Below are the code and all the weights of a small trained network. Each question names an input and a target symbol and asks about switching units off, where a switched-off unit gives its printed mean instead of its output.

import numpy as np


def w(rows, s, z=0):
    codes = np.array(rows[::2]) - 128.0
    scale = np.full(codes.shape[1], s)
    scale[-1] = z or s
    return codes * scale


def f(y):
    return y / 2 * (1 + np.tanh(0.7978845608 * (y + 0.044715 * y**3)))


def softmax(a):
    e = np.exp(a - a.max(-1, keepdims=True))
    return e / e.sum(-1, keepdims=True)


def log_softmax(a):
    a = a - a.max(-1, keepdims=True)
    return a - np.log(np.exp(a).sum(-1, keepdims=True))


def net(x, mask):
    ids = ['ΔΠΨεηλφω'.index(c) for c in x.split()]
    T = len(ids)
    res = E[ids] + P[:T]
    u = 0
    for l in range(2):
        r = res
        for j in range(2):
            rows = slice(3 * j, 3 * j + 3)
            q, k, v = (r @ M[l][rows].T for M in (Q, K, V))
            z = softmax(np.where(np.tri(T) > 0, q @ k.T / 3**0.5, -1e9)) @ v
            o = O[l][rows]
            res = res + np.where(mask[u + j], z, o[:, -1]) @ o[:, :-1]
        u += 2
        y = f(res @ A[l][:, :-1].T + A[l][:, -1])
        res = res + np.where(mask[u : u + 12], y, B[l][:, -1]) @ B[l][:, :-1]
        u += 12
    return log_softmax(res[-1] @ U[:, :-1].T + U[:, -1])


Q, K, V, O, A, B = {}, {}, {}, {}, {}, {}
E = w([
[4,52,20,184,69,55,184,87],'Δ',
[242,237,9,233,96,66,115,226],'Π',
[220,229,83,2,15,254,2,2],'Ψ',
[4,198,163,250,162,19,13,51],'ε',
[3,254,220,128,248,243,243,221],'η',
[200,7,148,236,254,84,168,49],'λ',
[8,5,63,80,236,109,14,237],'φ',
[50,2,150,253,25,203,133,206],'ω',
],0.0037)
P = w([
[16,60,253,135,146,92,75,193],'0',
[23,80,165,186,166,145,78,164],'1',
[27,89,148,194,186,162,81,155],'2',
[40,106,121,200,193,183,92,157],'3',
[51,115,95,198,198,189,86,149],'4',
[63,141,59,200,192,198,107,136],'5',
[69,152,48,201,193,207,108,131],'6',
[83,175,39,200,205,222,118,122],'7',
[109,162,14,184,202,224,118,112],'8',
[67,147,22,196,207,220,105,121],'9',
],0.0037)
Q[0] = w([
[254,3,131,48,8,5,13,5],'0.h1',
[3,9,10,252,250,238,6,220],'0.h1',
[3,230,40,248,251,249,183,253],'0.h1',
[5,54,6,249,230,244,7,99],'0.h2',
[11,14,5,251,216,200,3,171],'0.h2',
[253,234,253,7,34,19,251,108],'0.h2',
],0.0037)
K[0] = w([
[3,68,254,218,247,30,253,247],'0.h1',
[249,253,2,252,205,240,222,208],'0.h1',
[254,249,3,112,41,241,5,21],'0.h1',
[236,252,103,8,141,253,173,18],'0.h2',
[203,251,184,26,187,253,233,55],'0.h2',
[27,3,101,246,79,3,44,234],'0.h2',
],0.0037)
V[0] = w([
[26,40,212,3,31,250,38,22],'0.h1',
[219,92,69,9,21,110,39,56],'0.h1',
[9,21,254,54,245,248,113,26],'0.h1',
[223,173,45,4,11,168,16,36],'0.h2',
[172,252,81,32,78,254,92,59],'0.h2',
[249,8,76,27,19,10,4,36],'0.h2',
],0.0036)
O[0] = w([
[4,82,206,7,39,235,155,23,124],'0.h1',
[161,188,167,10,68,150,199,136,55],'0.h1',
[27,29,196,74,222,188,96,15,166],'0.h1',
[205,136,120,19,28,133,96,72,36],'0.h2',
[204,112,26,74,33,202,43,23,96],'0.h2',
[215,150,233,9,71,76,155,135,2],'0.h2',
],0.0037,0.0054)
A[0] = w([
[74,33,45,222,32,230,8,32,251],'0.n1',
[97,216,196,194,205,23,11,64,209],'0.n2',
[152,65,41,155,141,241,11,58,247],'0.n3',
[77,9,18,236,225,96,189,230,143],'0.n4',
[76,22,8,201,202,64,43,188,148],'0.n5',
[114,9,182,234,242,69,81,246,161],'0.n6',
[107,5,45,242,173,73,216,60,165],'0.n7',
[65,58,20,230,188,14,70,101,170],'0.n8',
[102,206,74,116,173,239,18,44,246],'0.n9',
[46,226,233,189,184,198,252,240,203],'0.n10',
[111,89,216,156,107,165,21,229,201],'0.n11',
[6,7,253,46,236,235,148,26,210],'0.n12',
],0.0037,0.0032)
B[0] = w([
[112,17,42,245,52,217,58,37,212],'0.n1',
[153,223,142,226,191,51,19,60,178],'0.n2',
[192,23,17,161,195,245,26,75,193],'0.n3',
[110,74,54,220,178,84,181,182,255],'0.n4',
[99,59,31,199,177,63,114,157,230],'0.n5',
[159,89,169,236,202,58,130,205,232],'0.n6',
[136,42,63,251,158,64,218,63,198],'0.n7',
[106,95,32,224,148,46,118,100,225],'0.n8',
[117,156,40,100,219,253,10,61,193],'0.n9',
[76,228,165,208,150,176,196,207,218],'0.n10',
[162,103,235,226,70,170,20,233,166],'0.n11',
[9,81,235,45,236,190,149,70,209],'0.n12',
],0.0032,0.009)
Q[1] = w([
[4,176,158,241,248,201,199,245],'1.h1',
[9,6,40,239,239,170,43,95],'1.h1',
[4,141,150,245,250,201,181,241],'1.h1',
[172,40,8,185,113,235,4,22],'1.h2',
[65,229,227,106,173,92,248,245],'1.h2',
[244,84,180,44,15,26,125,48],'1.h2',
],0.0037)
K[1] = w([
[118,107,38,180,149,247,59,54],'1.h1',
[208,183,77,76,72,247,145,43],'1.h1',
[130,118,41,166,138,247,69,52],'1.h1',
[117,251,105,47,128,251,172,112],'1.h2',
[162,2,77,235,145,10,51,105],'1.h2',
[114,105,238,24,58,47,162,184],'1.h2',
],0.0036)
V[1] = w([
[79,106,32,86,200,10,40,191],'1.h1',
[201,101,186,96,174,247,40,252],'1.h1',
[115,10,54,214,117,100,239,178],'1.h1',
[106,215,240,113,155,200,63,53],'1.h2',
[139,215,147,174,119,11,246,116],'1.h2',
[76,161,202,103,131,110,247,243],'1.h2',
],0.0037)
O[1] = w([
[47,103,121,14,212,26,44,163,205],'1.h1',
[249,48,61,122,228,253,27,253,122],'1.h1',
[109,16,230,112,55,73,204,172,247],'1.h1',
[233,237,29,193,115,154,84,102,106],'1.h2',
[21,193,201,223,215,150,223,28,92],'1.h2',
[33,172,23,158,208,228,248,206,105],'1.h2',
],0.0036,0.011)
A[1] = w([
[65,145,250,218,42,137,253,125,197],'1.n1',
[72,48,233,92,140,20,59,94,67],'1.n2',
[53,25,205,94,50,76,155,174,91],'1.n3',
[69,35,184,60,104,61,159,217,82],'1.n4',
[18,166,204,132,114,23,59,79,149],'1.n5',
[249,178,82,168,99,92,70,235,190],'1.n6',
[77,103,112,89,125,19,246,67,130],'1.n7',
[64,144,53,171,215,184,180,208,253],'1.n8',
[192,107,150,183,138,43,65,219,230],'1.n9',
[184,49,207,136,187,90,118,56,180],'1.n10',
[170,53,205,187,110,158,231,185,116],'1.n11',
[138,104,228,125,199,19,249,46,87],'1.n12',
],0.0037,0.0019)
B[1] = w([
[200,162,119,245,10,211,207,20,160],'1.n1',
[86,82,158,32,90,8,133,130,175],'1.n2',
[77,35,72,51,7,49,224,186,166],'1.n3',
[123,40,35,18,56,55,201,236,169],'1.n4',
[22,236,99,99,31,4,40,72,161],'1.n5',
[242,207,51,90,17,15,176,194,137],'1.n6',
[106,217,16,38,155,152,237,70,150],'1.n7',
[108,206,43,153,183,168,201,175,250],'1.n8',
[236,170,187,161,91,45,98,171,189],'1.n9',
[232,41,244,62,209,69,151,41,158],'1.n10',
[214,35,210,187,100,181,210,156,159],'1.n11',
[238,194,117,51,202,44,233,17,156],'1.n12',
],0.0036,0.013)
U = w([
[52,154,24,53,16,115,206,44,189],'Δ',
[223,233,96,183,69,43,149,239,144],'Π',
[191,59,210,119,97,145,38,49,252],'Ψ',
[33,223,192,186,110,56,26,35,55],'ε',
[63,197,91,191,237,243,164,126,163],'η',
[240,98,174,97,238,96,208,24,91],'λ',
[82,78,92,3,159,93,85,229,38],'φ',
[134,22,198,197,3,201,166,155,36],'ω',
],0.0035,0.0027)

Each question gives the input, a string of symbols that net reads in full, and the target symbol t.
The units are the heads (3 rows each of Q, K, V and O) and the neurons (one row each of A and B). Each row of codes is followed by its name. A weight is (code - 128) times the scale printed after its matrix; where a second scale follows, it is the last column's (O, A, B and U).
mask holds one flag per unit, layer by layer, with each layer's heads first. A switched-off unit (its flag False) gives its mean, the last column of its rows in O or B, instead of its output. The means were averaged over made-up inputs and are rounded, as every weight is.
A unit's drop is (log p(t) with every unit on - log p(t) with that unit switched off) / (log p(t) with every unit on - log p(t) with every unit switched off).
most important unit: the unit with the biggest drop
k most important neurons: the k neurons with the biggest drops, biggest first
k most important neurons of layer l: the k neurons of layer l with the biggest drops, biggest first
which heads matter: for each layer, one digit per head in row order, 1 if its drop is at least 0.15 and else 0, layers parted by /
drop of u: that unit's drop, to one decimal
input Δ Δ Π ω λ φ φ Ψ ω ω, target Ψ: which heads matter -> 01 / 01
input Ψ Δ η η ε λ, target η: which heads matter -> 10 / 10
input Δ Π λ ε Δ η η Δ Δ η, target Δ: which heads matter -> 00 / 11
input ε Ψ ε φ φ λ, target Ψ: which heads matter -> 01 / 01
input η φ Π λ λ ω, target ω: which heads matter -> 00 / 10
input λ φ η φ η, target φ: 3 most important neurons of layer 0 -> 0.n1, 0.n3, 0.n5
input η Π Π ε φ ω Ψ φ Δ, target Ψ: most important neuron of layer 0 -> 0.n10
input φ η ω η φ Δ η, target φ: 2 most important neurons -> 0.n3, 0.n1
input ω Π Π λ, target λ: 2 most important neurons -> 1.n12, 1.n10
input ω Ψ λ ω φ Π λ, target Π: which heads matter -> 10 / 11
input ω ε ω η Δ Δ η, target Δ: which heads matter -> 01 / 11
input φ η φ Δ ω, target ω: 2 most important neurons -> 0.n1, 1.n11
input φ η λ, target λ: which heads matter -> 01 / 10
input η η Ψ Δ, target Ψ: which heads matter -> 11 / 01
input η ω λ Ψ ω, target Ψ: most important unit -> 1.h2
input Ψ φ λ Δ φ η φ Δ Π φ, target Π: 2 most important neurons -> 1.n6, 0.n12
input Ψ η Π λ, target Π: which heads matter -> 11 / 11
input Ψ φ η Π φ φ Π ε, target Π: 2 most important neurons -> 1.n6, 0.n12
input λ λ λ η ω η Δ, target Δ: 2 most important neurons of layer 0 -> 0.n7, 0.n1
input Δ η λ Ψ ω λ, target Ψ: most important neuron -> 1.n8
input ω φ Π ε, target ε: 2 most important neurons -> 0.n2, 1.n5
input Ψ ω λ ε, target Ψ: 2 most important neurons -> 1.n8, 0.n10
input φ η ω Ψ Π Π Δ, target Π: drop of 0.n9 -> 0.2
input Ψ ε η Δ η φ ω, target η: drop of 1.n2 -> 0.1
input η Δ Ψ, target Ψ: drop of 0.n12 -> 0.0
